In the rows, 128 means zero.
Each row has two labels, one from each of two sets.
[133 119 139 116 129 123 121 129 130 114 117 105 128 109 128 136 138 104
 115 141 118 129 121  89 145 124 133 124 126 131 132 110  89  88 135 124
 192 164 121 122 126 139  99 130 125 111 116  98 119 135 129 127 138 129
 130 133 110  83 119 127 120 115 130 132 130 132 138 124 108 150 117 124
 175 116 107 132 110 102 157 130 137 105 130 122 127  75 167 116 116 147
 141 137 130 160 133 151 146 144 137 163 123 167 117 127 124 132 138 131
 121 137 137 129 163 133 116 152 122 145 165 120 141  98 155 149  98 135
 150 134 106 107 119 124 136 169 136 132 115 108 126 137 116 131 127 133
 135 120 121 120 128 158 138 130 147 153 129 109 120 128 126  91 205  51
 132 125 162 154 116 128 128 143 125 136 112 126 134 117 124 131  88 128
 129 141 146 147 159 128 136 130 136 133 124 133 126 146 111 112 106 142
 124 136 137 124 161 228 142 132 118 116 155 121 138 111 126 135 131 103
 123 102 135 134 113 161 127 159] -> <37> + <58>
[135 125 112 128 123 129 120  50 117 126 119 126 138 114 125 132 113 114
 138 139 119 119 154 107 149 129 117 136 118 148 123 137 105 137 144 123
 138 148 156  62 127 159 135 116 126 142 129 140 122 130 117 113 122 142
 139 137  93  97 132 129 113 126  97 128 140 119 136 104 123 136 130 117
 120 142  45 133 121 125 101 135 136 127 129 141 122 119 160 112 112 146
 123 126 134 139 129 113 116 127 133 140 129 194 137 125 103 127 114 144
 121 128 129 132 134 126 136 150 119 142 108 122 113  79 151 110 123 131
 143 154 121 139 113 145 138 122 130 127 121 131 126 139 101 134 126 130
 127 134 129 123 133 111 130 128  98 129 122 134 123 137 105 105 143 103
 142 124 149 120 122 152 155 130 116 110 124 144 136 129 120 120 107 135
 121 139 126 117 150 141 120 132 116 126 119 114 136 129 135 129 121 146
  92 149 131 131 136 163 134 122 142 127 138 118 139 137 120 134 125 140
 130 128 113 111 147 118 130 168] -> <46> + <63>
[117 109  85 132 130 129 104 187 132 140 126 119 128 149 114 138  95 119
 124 117 139 121 136 125 179 133 107 127 124 147 122 113 124 115 136 152
 100 126 121  53 126 147 108 137 122 140 123 154 123 136 142 125 124 136
 149 102 101  57 139 124 116 118 113 114 146 121 130 120 123 130 126 119
 113 118  57 136 117 107 125 134 139 109 118 140 124 120 216 111 127 145
 124 128 130 129 127 142 112 146 135 144 128 113 134 118  80 123 110 142
 109 117 108 135 124 147 134 135 131  99  98 129 174  60 143 126 100 125
 149 135 112 152 106 144 166 112 125 140 135 132 136 127 125 155 109 129
 132 134 140 119 143 150 137 132 143 151 131 128 125 126 105 126 126  95
 145 151 152 137 124 107 128 149 122 111 131 119 129 123 130 120 101 116
 134 125 135 132 140 144 129 121 133 134 140 124 118 129 169 139 123 148
 114 115 127 143 111 179 135 105 137 134 139 128 138 132 108 137 136 136
 125 129 131  90 143 133 115 163] -> <46> + <54>
[140 133 141 132 128 131 118 164 115 120 125 115 138 102 131 138 104  82
 128 130 118 126 136 122 136 128 131 132 114 136 126 116  90 130 140 135
 197 150 148  90 131 143 115 112 129  98 119  96 173 121 112 130 138 135
 140 136 127  74 143 110 137 117 102 143 121 139 136 126 130 124 126 110
 117 133  99 126 108 109 115 139 129 115 145 153 129  62 160 115 116 132
 124 127 126 151 123 178 125 146 146 156 116 170 129 125 147 134 125 134
 118 130 127 147 143 137 140 134 113 152 147 117 134  94 158 128  76 123
 145 140 123 100 128 133 132 156 128 133 123 118 126 141 132 134 125 131
 134 114 109 133 126 147 123 126 131 146 129 117 127 109 121 102 160  87
 133 132 136 146 134 167 145 134 126 134 116 142 130 130 146 132 114 147
 118 146 146 141 164 132 133 170 128 133 129 123 142 134  90 126 116 135
  88 161 147 129 142 166 138 130 124 127 139 108 124 127 138 128 128 109
 147 137 131 109 126 160 124 201] -> <39> + <58>
[114 121  93 130 130 126 113 131 134 114 121 128 120 146 130 145 103 113
 119 131 140 127 130 111 152 127 116 123 128 144 128 120 117 127 120 127
 106 139 145  52 146 104  84 135 133 108 131 143 122 123 121 124 123 142
  86 122 105  74 129 136 125 115 127 133 144 135 128 125 127 143 118 120
 149 130  69 129 110 122 138 136 129 117 126 132 134 130 197 103 128 157
 115 135 124 130 127 131 128 153 134 145 130  86 128 119 119 111 113 130
 109 123 125 129 145 124 136 137 127 116 121 116 116  75 143 123  91 121
 145 127 106 122 121 144 141 122 118 130 128 127 136 131 121 136 122 143
 128 130 131 121 128 141 123 125 138 150 138 116 131 117 111 129 131 115
 135 131 135 166 137 126 127 124 123 121 124 118 138 112 106 117 110 127
 121 130 135 135 135 140 130 131 116 138 134 113 115 136 162 123 122 150
 126 120 122 133 138 170 129 110 140 125 130 130 135 119 109 141 134 124
 130 134 117 112 151 131 115 165] -> <46> + <54>
[113 127  99 129 118 125 108 129 132 119 126 123 126 133 124 146 116 118
 128 133 127 120 140 115 147 121 114 117 114 134 130 121 114 125 131 126
 160 140 125  94 128 154 119 143 130 117 124 162 122 159 118 117 127 145
 128 130 116  86 127 126 138 154 114 124 149 131 122 121 128 143 119 123
 126 113  55 137 126 115 125 127 129 107 134 134 127 129 179 102 116 144
 117 122 124 113 131 126 119 137 129 140 128 134 121 124  95 112 110 139
 128 131 124 126 129 130 129 136 128 106 149 122 127  64 153 111 100 134
 134 136  99 134 120 131 140 119 137 135 125 125 117 134 126 125 123 128
 117 130 136 129 134 146 118 121 121 152 120 125 124 124 105 113 122 113
 135 147 152 137 118 122 138 142 112 122 127 127 139 127 126 117 101 106
 124 137 137 133 157 153 114 116 119 131 124 109 131 128 141 139 124 143
  97 117 128 127 152 181 145 108 126 129 120 137 141 127 103 132 134 131
 113 129 121 123 140 129 117 148] -> <46> + <54>
[145 124 116 152 128 125 127 141 124 121 115 124 117 125 129 131  95 131
 112 131 128 129 133 108 160 131 122 142 121 167 130 157 130 128 133 141
 119 133 149 111 138 143 144 140 122 162 130 118 104 146 120 115 118 138
 129 117 105  77 135 131 125 129 100 140 150 118 130 116 120 132 128 116
 113 139  45 140 119 118 127 147 128 114 127 139 137 119 150 111 132 158
 134 131 118 161 114 126 113 127 140 131 149 165 126 127 114 126 119 150
 102 127 120 127 123 135 128 134 117  96  94 126 117  52 133 120  67 133
 146 144 114 130 119 144 142 140 123 123 133 127 134 134 126 152 121 123
 129 128 124 116 136 131 112 130  92 136 127  99 128 126 111 134 133  81
 142 125 153 134 135 144 152 135 112 110 137 124 141  97 139 121 111 136
 125 134 129 126 132 152 111 145 101 126 134 100 125 121 142 124 127 144
 112 121 122 134 158 177 143 126 138 124 159 119 128 124 123 138 139 135
 125 120 132  98 163 139 119 182] -> <46> + <63>
[145 122 136 132 126 130 126 162 120 124 110 116 125 121 128 133 119 117
 126 129 106 119 132 104 156 129 127 134 120 160 105 137 111 127 143 134
 165 133 138 115 142 137 127 143 137 148 114 115 118 140 124 130 122 120
 140 118 103  77 131 120 116 121 103 145 145 124 132 125 132 133 130 116
 145 140  75 120 113 116 125 145 124 106 141 150 126 101 170 117 115 152
 149 119 125 149  90 138 126 139 122 153 117 163 128 120 108 134 119 129
 114 131 136 144 148 118 138 145 112 102 118 129 105  76 159 127  93 127
 138 148 112 117 151 114 141 146 114 153 133 115 126 131 127 153 131 128
 126 118 124 122 124 143 122 121 106 151 128 128 138 125 121 125 149  63
 139 129 176 144 135 129 131 143 111 120  90 120 126 123 133 126  94 118
 114 140 139 137 141 139 127 137 132 135 125 128 119 136 123 120 125 138
  95 131 132 138 156 196 152 125 135 121 148 129 130 129 133 138 134 126
 137 129 122 104 138 156 119 180] -> <37> + <58>
[128 123 122 110 126 127 122 101 130 132 120 114 142 127 132 130 118  65
 122 140 115 136 136 112 124 128 120 125 127 165 119 122 112 118 145 131
 151 158 124  46 148 153  88 125 124 115 109  91 129 138 140 127 130 119
 130 128 108  75 130 130 111 129 113 145 132 137 160 119 130 131 131 137
 129 137 106 134 121 100 125 122 125 116 149 139 146  82 177 130 111 143
 135 128 127 158 130 142 119 134 130 144 118 160 132 146 122 135 119 131
 124 127 133 133 143 128 129 136 112 120 120 131 142 100 191 137 122 118
 139 144 108 111 132 133 136 141 128 136 117 121 125 139 129 130 112 137
 121 123 133 129 134 155 112 121 139 118 122 123 128 141  88 106 148  60
 141 137 151 147 124 104 128 132 123 126 119 112 129 127 127 139  97 131
 139 148 132 151 178 127 129 122 143 127 119  98 118 131 132 130 124 130
 129 151 143 134 129 215 126 143  86 128 118 128 137 114 121 140 123 117
 120 110 132 103 119 136 126 170] -> <46> + <58>
[126 115 127 121 125 127 125 151 137 127 104 111 147 113 126 135 154 127
 125 146 116 147 120 106 138 121 124 130 121 132 141 123  95 121 118 118
 221 151 118 106 130 148  84 135 130 125 103 113 113 132 127 151 137 131
 120 116 115  77 122 127 106 120 124 126 132 123 128 126 124 131 132 119
 163 127 115 133 114 115 129 133 138 112 140 133 122  89 173 124 130 150
 137 141 123 165 131 153 138 132 120 156 116 173 118 129 122 137 142 140
 130 134 135 124 141 138 131 132 116 163 161 121 133 106 166 144 142 120
 138 137 107 112 134 126 135 153 138 127 121 115 120 131 123 127 133 128
 136 120 117 128 118 146 132 137 163 155 130 125 133 118 121 110 171  48
 137 130 182 150 129 122 125 134 125 135 126 138 168 125 121 117  93 127
 127 131 132 151 139 127 137 118 124 138 125 138 118 141 136 116 116 132
 131 124 148 130 156 225 131 123 127 124 121 128 136 127 137 131 127 127
 134 118 139 123  77 152 142 141] -> <37> + <58>
[169 132 144 113 132 134  99 252 125 150 119 121 126 113 135 131 102 108
 123 128 118 119 131 141 155 128 141 134 128 125 133 106 143 134 127 144
 174 135 112 178 135 123 122 128 138 125  95 107 141 143 121 148 135 128
 142 125 129  95 152 133 131 120 123 139 126 143 129 137 124 131 133 126
 126 124 159 126 103 106 127 157 128 149 149 152 128  71 153 126 128 131
 135 126 128 120 116 141 135 141 146 161 115 114 117 128 130 126 133 132
 117 125 134 135 130 126 138 128 117 100 141 130 133 109  95 124  39 131
 138 127 125 124 117 131 136 142 103 143 126 118 138 137 131 162 129 118
 117 119 114 141 134 131 131 125 126 151 131 133 127 122 129 111 122 104
 117  92 148 144 145 117 133 140 141 118 120 115 132 130 137 124 111 129
 121 135 135 159 138 139 123 166 158 129 135 134 120 127  82 115 106 145
  83 128 147 130 152 144 139 125 117 115 128 135 100 124 115 138 135 117
 120 137 140  96 142 192 127 168] -> <39> + <58>
[129 132 139 106 136 122 129 249 121 111 131 109 136 117 114 134  91  66
 125 133 102 134 128 122 134 139 164 107 104 155 137 109 106 123 144 130
 227 146 131  50 131 129 155  88 131 100 116  78 139 132 125 143 114 117
 139 127 139  44 152 113 139 117 101 156 116 127 135 127 126 130 124 100
 103 135 147 132 106  94 117 143 133 122 149 155 106  42 125 117 116 138
 147 138 111 143 127 135 114 120 155 130 102 147 136 127 161 126 124 130
  92 140 136 136 146 139 133 134 108 134 146 118 165  92 161 113  26 122
 139 138 112  84 130 138 125 167 121 133 108 118 130 144 120 130 132 140
 128  98 111 125 120 142 145 123 109 161 142 122 129 135 138 103 182  97
 136 110 143 146 124 184 147 141 119 137 113 122 138 129 132 123 116 144
 127 142 138 153 168 132 126 154 111 124 141 122 123 133  68 108 138 131
 103 198 158 139 138 169 133 143 130 127 139 121 118 121 149 126 139 111
 120 135 137  94 113 163 111 200] -> <39> + <58>
